Here is a tiny trained network, its code and every weight. The questions are about switching its units off for an input and a class, where a switched-off unit gives its printed mean instead of its output.

import numpy as np


def w(rows, s, z=0):
    codes = np.array(rows[::2]) - 128.0
    scale = np.full(codes.shape[1], s)
    scale[-1] = z or s
    return codes * scale


def f(y):
    return np.maximum(y, 0)


def log_softmax(a):
    a = a - a.max(-1, keepdims=True)
    return a - np.log(np.exp(a).sum(-1, keepdims=True))


def net(x, mask):
    res = np.array(x, float).reshape(1, 6) / 4 @ E
    y = f(res @ A[0][:, :-1].T + A[0][:, -1])
    res = res + np.where(mask, y, B[0][:, -1]) @ B[0][:, :-1]
    return log_softmax(res[-1] @ U[:, :-1].T + U[:, -1])


A, B = {}, {}
E = w([
[97,118,89,103,79,134,97,29,82,58,254],'x0',
[2,201,102,176,177,114,129,52,134,167,77],'x1',
[185,175,26,194,140,48,130,157,113,94,146],'x2',
[87,124,144,150,84,155,251,161,50,22,65],'x3',
[76,58,55,195,36,185,144,160,178,205,156],'x4',
[137,162,112,134,154,219,57,167,12,179,140],'x5',
],0.0078)
A[0] = w([
[78,107,138,187,71,144,213,120,87,54,85,72],'n1',
[161,147,126,141,54,147,193,154,71,80,83,19],'n2',
[126,154,116,120,145,229,62,122,43,148,133,100],'n3',
[108,83,197,92,142,166,139,140,145,162,75,100],'n4',
[151,118,119,127,154,84,91,71,167,208,191,40],'n5',
[111,110,140,113,115,105,190,116,191,78,105,58],'n6',
[188,177,2,209,130,99,150,81,108,58,227,150],'n7',
[162,116,98,138,129,134,63,50,167,171,193,94],'n8',
[156,125,129,86,177,89,59,121,200,187,172,4],'n9',
[27,189,100,161,162,120,149,72,147,146,127,87],'n10',
[62,190,120,130,197,112,139,83,135,126,116,75],'n11',
[149,130,173,164,154,107,68,161,177,175,99,108],'n12',
[49,88,95,106,77,114,164,107,28,59,148,89],'n13',
[89,99,217,54,97,152,123,68,109,144,146,70],'n14',
[139,116,237,113,170,171,169,167,170,194,68,80],'n15',
[106,91,116,126,154,71,168,91,230,104,112,98],'n16',
[81,106,76,208,58,210,133,168,173,152,130,52],'n17',
[82,46,228,96,163,239,115,110,136,167,109,44],'n18',
[164,146,29,173,167,128,98,170,68,115,128,121],'n19',
[50,212,130,146,156,108,126,60,114,167,74,47],'n20',
[133,68,142,73,112,44,176,128,190,121,127,70],'n21',
[245,75,157,67,96,133,138,196,121,116,186,64],'n22',
[170,199,221,46,246,60,149,165,92,104,32,51],'n23',
[192,161,79,194,183,72,143,229,152,150,52,84],'n24',
[94,30,96,183,88,135,156,188,168,199,99,54],'n25',
[128,106,138,91,86,82,127,93,230,78,106,76],'n26',
[228,121,137,74,101,139,146,211,168,100,171,60],'n27',
[167,149,96,200,162,70,142,182,126,134,109,86],'n28',
[113,152,183,216,113,164,222,237,99,94,37,99],'n29',
[170,204,198,96,213,91,98,85,94,67,97,52],'n30',
[44,197,100,166,188,109,135,60,141,122,114,65],'n31',
[89,101,171,76,101,174,121,74,127,136,149,93],'n32',
[117,153,132,91,135,183,88,182,66,158,150,82],'n33',
[214,57,183,105,79,122,129,166,121,93,155,97],'n34',
[140,100,157,142,105,88,176,48,200,130,134,71],'n35',
[76,97,183,79,100,196,114,68,124,113,145,93],'n36',
[114,102,36,165,63,152,165,136,148,176,161,81],'n37',
[89,114,84,107,98,117,49,27,117,99,233,79],'n38',
[148,156,115,148,170,233,102,196,39,179,116,51],'n39',
[127,81,110,108,90,120,91,132,113,60,191,73],'n40',
[88,95,70,165,88,185,109,148,157,146,127,15],'n41',
[61,141,89,164,114,126,119,78,133,168,108,70],'n42',
[166,132,96,86,192,131,83,166,230,215,100,100],'n43',
[132,163,141,72,174,97,109,85,80,63,172,103],'n44',
],0.0081,0.004)
B[0] = w([
[79,116,157,88,153,84,89,110,97,141,91,205],'n1',
[92,128,111,79,156,112,105,98,73,145,89,178],'n2',
[107,200,114,210,111,49,104,183,107,35,162,199],'n3',
[173,141,105,133,88,88,166,131,177,162,111,197],'n4',
[92,129,146,66,164,93,130,107,67,140,70,188],'n5',
[107,169,111,143,140,109,105,165,91,91,132,176],'n6',
[183,157,114,82,48,73,192,98,195,210,91,214],'n7',
[59,105,166,91,149,102,116,114,77,115,86,195],'n8',
[72,116,107,60,159,80,145,98,55,142,81,190],'n9',
[132,110,88,181,150,205,73,196,173,197,83,198],'n10',
[128,114,108,128,132,193,90,161,130,160,121,191],'n11',
[98,122,213,92,96,108,87,132,98,108,113,182],'n12',
[106,95,226,70,115,97,46,117,105,141,92,194],'n13',
[173,146,70,127,78,96,195,89,162,188,131,193],'n14',
[195,145,185,149,67,112,142,109,179,183,186,222],'n15',
[97,185,97,196,104,96,110,152,76,72,145,192],'n16',
[155,79,93,87,195,144,154,93,146,58,201,195],'n17',
[174,137,71,134,100,72,192,108,138,159,77,220],'n18',
[158,158,92,147,91,93,196,115,105,130,109,175],'n19',
[110,120,64,146,150,197,67,197,149,179,104,206],'n20',
[114,184,115,206,116,114,100,162,87,81,155,182],'n21',
[85,100,52,163,179,227,65,213,109,195,75,193],'n22',
[167,70,100,94,180,146,146,106,166,72,211,252],'n23',
[172,158,216,140,52,123,144,94,210,172,134,202],'n24',
[175,97,100,77,192,143,128,101,160,63,217,200],'n25',
[117,197,96,190,133,80,112,177,86,84,147,186],'n26',
[101,115,74,159,145,196,92,178,123,197,102,182],'n27',
[168,118,112,116,68,104,179,115,151,192,123,168],'n28',
[94,83,222,79,122,96,70,94,71,123,73,237],'n29',
[151,75,68,82,187,129,168,101,148,79,194,220],'n30',
[141,104,95,150,132,179,80,189,136,181,107,201],'n31',
[197,133,103,140,98,80,170,99,135,181,128,181],'n32',
[95,179,104,177,112,98,132,167,95,74,149,177],'n33',
[96,114,77,144,129,190,79,181,139,183,109,187],'n34',
[127,200,114,202,129,95,116,153,100,68,160,180],'n35',
[199,159,117,95,83,96,153,121,153,173,98,192],'n36',
[149,80,85,73,184,119,156,107,162,82,195,184],'n37',
[124,128,254,114,90,135,77,116,149,118,153,218],'n38',
[125,197,123,195,127,77,88,150,100,63,150,201],'n39',
[151,120,175,147,112,181,71,158,168,160,126,166],'n40',
[166,125,73,87,173,133,136,96,151,90,201,167],'n41',
[140,99,121,120,137,170,95,165,139,136,128,174],'n42',
[67,108,201,64,120,104,98,110,66,109,99,207],'n43',
[175,81,138,102,153,147,148,80,181,108,185,196],'n44',
],0.0073,0.012)
U = w([
[171,71,82,79,235,153,155,115,157,47,225,99],'0',
[118,113,67,174,174,245,90,207,128,184,57,97],'1',
[71,108,187,53,162,74,117,113,33,111,41,85],'2',
[123,235,107,254,131,72,123,174,78,28,162,115],'3',
[207,164,81,122,56,73,211,114,175,190,80,92],'4',
[154,120,254,125,83,147,104,132,173,126,155,252],'5',
[97,138,160,125,132,175,177,152,137,127,140,219],'6',
[131,143,160,197,144,201,199,90,144,89,105,98],'7',
],0.0093,0.012)

Each question gives the input, the list of numbers given to net, and the class t.
The units are the neurons (one row each of A and B). Each row of codes is followed by its name. A weight is (code - 128) times the scale printed after its matrix; where a second scale follows, it is the last column's (A, B and U).
mask holds one flag per neuron, in row order. A switched-off neuron (its flag False) gives its mean, the last column of its row in B, instead of its output. The means were averaged over made-up inputs and are rounded, as every weight is.
A unit's drop is (log p(t) with every unit on - log p(t) with that unit switched off) / (log p(t) with every unit on - log p(t) with every unit switched off).
The circuit of an input: a set's keep is (log p(t) with only the set's units on - log p(t) with every unit switched off) / (log p(t) with every unit on - log p(t) with every unit switched off). Starting from the 12 units with the biggest drops (on a tie, the unit counted first), units are removed one at a time, each time the one whose removal leaves the highest keep (on an exact tie, the one counted first), for as long as the keep stays at least 0.8.
circuit, biggest first: the units of the circuit, biggest drop first
unit that matters most: the unit with the biggest drop
top k neurons: the k neurons with the biggest drops, biggest first
drop when u is switched off: that unit's drop, to one decimal
input [-6,-7,-2,1,-5,-1], class 1: top 2 neurons : n22; n27
input [-5,0,-7,-6,-1,-1], class 4: unit that matters most : n15
input [-5,-8,-7,5,2,-2], class 1: top 2 neurons : n22; n34
input [-8,8,-6,8,-3,-2], class 1: top 2 neurons : n20; n10
input [1,6,2,-7,2,7], class 2: top 4 neurons : n8; n5; n43; n9
input [-8,-8,5,0,-5,-6], class 1: top 3 neurons : n22; n27; n34
input [7,-8,3,8,0,-7], class 1: circuit, biggest first : n22; n34
input [-6,1,0,7,5,-8], class 3: top 4 neurons : n16; n21; n35; n26
input [1,5,-6,-6,-6,-5], class 0: top 2 neurons : n30; n23
input [-3,-2,-6,-6,3,-6], class 2: circuit, biggest first : n43; n9
input [7,-4,-7,4,-6,3], class 4: top 2 neurons : n14; n36
input [0,2,-8,-7,-3,-7], class 4: top 2 neurons : n14; n29
input [7,4,7,-5,-3,4], class 4: top 3 neurons : n7; n19; n29
input [-8,-8,-5,-5,-4,-5], class 1: circuit, biggest first : n22
input [-8,1,3,6,-6,0], class 5: circuit, biggest first : n24; n29; n23
input [-6,0,3,-8,-5,-5], class 2: top 2 neurons : n9; n43
input [-7,5,6,-6,5,7], class 3: top 2 neurons : n39; n3
input [-8,1,0,-6,-8,-6], class 0: top 2 neurons : n23; n30
input [-8,-3,6,4,0,4], class 5: circuit, biggest first : n24; n29
input [3,3,0,-3,-5,6], class 3: circuit, biggest first : n3
input [1,7,-6,2,0,-6], class 1: drop when n10 is switched off : 0.2
input [-3,3,-5,0,-3,-1], class 4: drop when n38 is switched off : 0.1
input [1,0,4,-3,5,2], class 0: drop when n37 is switched off : 0.2
